[[-2.71 -1.56  1.54 -2.43 -4.14 -2.84]
 [-2.35 -1.19  1.76 -2.33 -4.09 -2.85]
 [-2.84 -0.72  1.51 -2.53 -3.98 -3.38]
 [-2.79 -1.51  1.67 -2.32 -4.68 -3.46]]
->
[[-1.56  1.54 -2.43 -4.14 -2.84 -2.71]
 [-1.19  1.76 -2.33 -4.09 -2.85 -2.35]
 [-0.72  1.51 -2.53 -3.98 -3.38 -2.84]
 [-1.51  1.67 -2.32 -4.68 -3.46 -2.79]]

[[-4.23  2.44  4.79 -2.04  4.56  3.65  4.72 -5.09 -2.10 -1.61]
 [ 1.94  0.20 -3.37  4.20 -0.95 -5.16 -0.85  2.61  3.95  4.62]
 [-4.77  3.16  4.76 -0.82  5.55  2.56  5.70 -5.52 -0.98 -0.14]
 [ 1.17 -2.13  0.20 -3.33 -2.46  3.10 -2.61  1.01 -3.04 -4.00]
 [-4.85  3.21  4.88 -0.81  5.73  2.56  5.94 -5.65 -1.03 -0.04]
 [ 4.72 -3.30 -4.45  0.20 -5.72 -1.86 -5.93  5.41  0.46 -0.59]
 [ 0.86  1.00 -2.39  4.24  0.30 -4.80  0.41  1.42  3.96  4.79]
 [-1.68  2.55  0.27  3.22  2.89 -2.87  3.04 -1.53  2.91  4.03]]
->
[[ 2.44  4.79 -2.04  4.56  3.65  4.72 -5.09 -2.10 -1.61 -4.23]
 [ 0.20 -3.37  4.20 -0.95 -5.16 -0.85  2.61  3.95  4.62  1.94]
 [ 3.16  4.76 -0.82  5.55  2.56  5.70 -5.52 -0.98 -0.14 -4.77]
 [-2.13  0.20 -3.33 -2.46  3.10 -2.61  1.01 -3.04 -4.00  1.17]
 [ 3.21  4.88 -0.81  5.73  2.56  5.94 -5.65 -1.03 -0.04 -4.85]
 [-3.30 -4.45  0.20 -5.72 -1.86 -5.93  5.41  0.46 -0.59  4.72]
 [ 1.00 -2.39  4.24  0.30 -4.80  0.41  1.42  3.96  4.79  0.86]
 [ 2.55  0.27  3.22  2.89 -2.87  3.04 -1.53  2.91  4.03 -1.68]]

[[ 0.87  0.99  0.87 -1.24  2.11]
 [ 0.63  1.38  0.43 -0.56  1.41]
 [-2.53  3.01 -1.98 -5.40 -2.11]
 [-1.27  4.91  1.53 -4.80  1.26]
 [ 1.73  3.06  3.58 -0.66  3.76]
 [ 3.53 -2.84  2.39  3.09  3.27]
 [ 0.94 -3.05 -1.59  3.71 -2.87]]
->
[[ 0.99  0.87 -1.24  2.11  0.87]
 [ 1.38  0.43 -0.56  1.41  0.63]
 [ 3.01 -1.98 -5.40 -2.11 -2.53]
 [ 4.91  1.53 -4.80  1.26 -1.27]
 [ 3.06  3.58 -0.66  3.76  1.73]
 [-2.84  2.39  3.09  3.27  3.53]
 [-3.05 -1.59  3.71 -2.87  0.94]]

[[ 4.76 -4.35  4.53 -5.08  3.61 -2.75 -0.32 -4.22  4.77 -3.31  3.43 -4.90
  -1.49  1.35  3.29]
 [-0.29 -3.34  2.47  2.90  4.25  1.37  4.21 -1.44 -2.94  1.45 -4.53  1.27
   1.37  4.16  4.44]
 [ 2.47 -2.42 -0.77 -1.34 -1.95 -2.56  2.13 -0.13  3.31 -3.77 -2.64 -1.78
  -4.35  2.52  0.93]
 [-0.65  2.52  4.12 -3.56 -4.55  3.21  0.94 -0.69 -2.59 -4.07  1.93 -1.22
   3.83  3.71  4.46]]
->
[[-4.35  4.53 -5.08  3.61 -2.75 -0.32 -4.22  4.77 -3.31  3.43 -4.90 -1.49
   1.35  3.29  4.76]
 [-3.34  2.47  2.90  4.25  1.37  4.21 -1.44 -2.94  1.45 -4.53  1.27  1.37
   4.16  4.44 -0.29]
 [-2.42 -0.77 -1.34 -1.95 -2.56  2.13 -0.13  3.31 -3.77 -2.64 -1.78 -4.35
   2.52  0.93  2.47]
 [ 2.52  4.12 -3.56 -4.55  3.21  0.94 -0.69 -2.59 -4.07  1.93 -1.22  3.83
   3.71  4.46 -0.65]]

[[-2.45  1.35 -3.88 -0.75  1.17  0.02 -1.20 -1.23 -1.84]
 [-0.02 -1.29  0.33 -0.30  1.07 -1.02  0.28  0.64 -2.41]
 [-1.42  1.56 -3.52  1.17  1.93  2.56  0.77 -1.31 -4.35]
 [ 0.55  0.10 -1.08  1.34  0.16 -1.49 -2.42  0.86  0.76]
 [ 2.64  0.03  0.93  0.92  0.55  1.02 -0.49  1.59 -1.26]
 [ 3.15 -2.34  2.03  2.82  1.35  2.00  2.21 -6.01  2.76]
 [-1.78  2.16 -2.86 -1.07 -0.20 -2.16 -3.46 -0.87  0.75]]
->
[[ 1.35 -3.88 -0.75  1.17  0.02 -1.20 -1.23 -1.84 -2.45]
 [-1.29  0.33 -0.30  1.07 -1.02  0.28  0.64 -2.41 -0.02]
 [ 1.56 -3.52  1.17  1.93  2.56  0.77 -1.31 -4.35 -1.42]
 [ 0.10 -1.08  1.34  0.16 -1.49 -2.42  0.86  0.76  0.55]
 [ 0.03  0.93  0.92  0.55  1.02 -0.49  1.59 -1.26  2.64]
 [-2.34  2.03  2.82  1.35  2.00  2.21 -6.01  2.76  3.15]
 [ 2.16 -2.86 -1.07 -0.20 -2.16 -3.46 -0.87  0.75 -1.78]]

[[-6.43 -0.07  0.11  0.50 -0.13 -5.11  0.20]
 [-0.67 -1.66  0.68 -0.28 -0.57 -0.84 -0.19]
 [ 0.62 -1.15 -0.08  0.48 -1.13  0.79  0.58]]
->
[[-0.07  0.11  0.50 -0.13 -5.11  0.20 -6.43]
 [-1.66  0.68 -0.28 -0.57 -0.84 -0.19 -0.67]
 [-1.15 -0.08  0.48 -1.13  0.79  0.58  0.62]]

[[ 0.50 -0.45 -0.55  0.82  2.98  1.94  1.25  0.05 -0.79  0.06 -0.03 -1.17]
 [-1.53 -0.53 -0.10  0.58  0.60 -0.34 -0.27  0.00 -0.35 -0.19 -0.54  0.34]
 [ 0.33 -0.50 -0.24 -0.80 -4.04 -0.06 -0.33  1.49 -1.67 -0.48 -0.20  0.73]
 [ 0.05 -0.31 -2.01  0.61  1.30 -0.01 -0.17  0.73 -0.99  0.26 -0.29  0.76]
 [ 4.91 -0.46  0.76 -0.40 -0.09  1.60  0.85 -0.25 -2.41 -0.64  0.46 -0.02]
 [-2.47 -0.39 -1.04 -0.11  1.30  0.60  0.63  0.95 -0.33 -0.29 -0.30  0.45]
 [ 0.78  0.47  0.15 -0.64  0.44 -1.25 -0.67 -0.94 -0.39 -0.44 -0.26  1.39]
 [ 2.86 -0.43 -0.14 -0.46  0.35 -2.12 -0.69  0.00  0.07  0.40 -0.01  1.25]]
->
[[-0.45 -0.55  0.82  2.98  1.94  1.25  0.05 -0.79  0.06 -0.03 -1.17  0.50]
 [-0.53 -0.10  0.58  0.60 -0.34 -0.27  0.00 -0.35 -0.19 -0.54  0.34 -1.53]
 [-0.50 -0.24 -0.80 -4.04 -0.06 -0.33  1.49 -1.67 -0.48 -0.20  0.73  0.33]
 [-0.31 -2.01  0.61  1.30 -0.01 -0.17  0.73 -0.99  0.26 -0.29  0.76  0.05]
 [-0.46  0.76 -0.40 -0.09  1.60  0.85 -0.25 -2.41 -0.64  0.46 -0.02  4.91]
 [-0.39 -1.04 -0.11  1.30  0.60  0.63  0.95 -0.33 -0.29 -0.30  0.45 -2.47]
 [ 0.47  0.15 -0.64  0.44 -1.25 -0.67 -0.94 -0.39 -0.44 -0.26  1.39  0.78]
 [-0.43 -0.14 -0.46  0.35 -2.12 -0.69  0.00  0.07  0.40 -0.01  1.25  2.86]]
